Here is a tiny trained network, its code and every weight. The questions are about switching its units off for an input and a class, where a switched-off unit gives its printed mean instead of its output.

import numpy as np


def w(rows, s, z=0):
    codes = np.array(rows[::2]) - 128.0
    scale = np.full(codes.shape[1], s)
    scale[-1] = z or s
    return codes * scale


def f(y):
    return np.maximum(y, 0)


def log_softmax(a):
    a = a - a.max(-1, keepdims=True)
    return a - np.log(np.exp(a).sum(-1, keepdims=True))


def net(x, mask):
    res = np.array(x, float).reshape(1, 2) / 4 @ E
    y = f(res @ A[0][:, :-1].T + A[0][:, -1])
    res = res + np.where(mask, y, B[0][:, -1]) @ B[0][:, :-1]
    return log_softmax(res[-1] @ U[:, :-1].T + U[:, -1])


A, B = {}, {}
E = w([
[31,161,35,97,66],'x0',
[43,252,135,167,176],'x1',
],0.014)
A[0] = w([
[206,69,127,58,7,46],'n0',
[2,73,84,31,28,137],'n1',
[79,150,40,66,84,204],'n2',
[194,160,200,158,237,34],'n3',
[250,166,72,109,168,116],'n4',
[44,196,160,157,172,67],'n5',
[57,186,32,140,52,2],'n6',
],0.0099,0.0069)
B[0] = w([
[89,175,43,56,95,226],'n0',
[172,83,147,152,128,251],'n1',
[175,119,168,124,126,235],'n2',
[191,66,118,68,5,211],'n3',
[131,54,153,166,96,167],'n4',
[180,155,55,76,96,205],'n5',
[177,86,118,105,87,211],'n6',
],0.014,0.015)
U = w([
[239,55,185,136,105,67],'0',
[133,201,13,42,90,92],'1',
[203,107,156,143,160,252],'2',
[105,117,99,198,200,103],'3',
[74,165,133,246,119,106],'4',
[65,95,243,129,255,103],'5',
],0.0097,0.018)

Each question gives the input, the list of numbers given to net, and the class t.
The units are the neurons (one row each of A and B). Each row of codes is followed by its name. A weight is (code - 128) times the scale printed after its matrix; where a second scale follows, it is the last column's (A, B and U).
mask holds one flag per neuron, in row order. A switched-off neuron (its flag False) gives its mean, the last column of its row in B, instead of its output. The means were averaged over made-up inputs and are rounded, as every weight is.
A unit's drop is (log p(t) with every unit on - log p(t) with that unit switched off) / (log p(t) with every unit on - log p(t) with every unit switched off).
The circuit of an input: a set's keep is (log p(t) with only the set's units on - log p(t) with every unit switched off) / (log p(t) with every unit on - log p(t) with every unit switched off). Starting from all 7 units, units are removed one at a time, each time the one whose removal leaves the highest keep (on an exact tie, the one counted first), for as long as the keep stays at least 0.8.
units of the circuit, in order: the units of the circuit, biggest drop first
most important unit: the unit with the biggest drop
k most important neurons: the k neurons with the biggest drops, biggest first
drop when u is switched off: that unit's drop, to one decimal
input [-3,4], class 1: 2 most important neurons	[n1, n2]
input [-3,-5], class 1: 2 most important neurons	[n0, n1]
input [1,3], class 2: units of the circuit, in order	[n0]
input [2,3], class 2: 3 most important neurons	[n0, n3, n2]
input [4,-3], class 0: 3 most important neurons	[n1, n2, n5]
input [-2,-3], class 2: 2 most important neurons	[n5, n3]
input [-1,-3], class 2: 3 most important neurons	[n5, n3, n4]
input [-1,-4], class 1: 2 most important neurons	[n0, n1]
input [4,4], class 0: 4 most important neurons	[n0, n2, n6, n1]
input [5,-4], class 0: 3 most important neurons	[n1, n2, n5]
input [-1,2], class 2: 3 most important neurons	[n0, n5, n3]
input [3,0], class 2: 2 most important neurons	[n3, n4]
input [3,-8], class 1: drop when n0 is switched off	2.6
input [4,-6], class 1: drop when n0 is switched off	6.6
input [4,-2], class 0: most important unit	n1
input [0,-1], class 2: drop when n3 is switched off	0.2
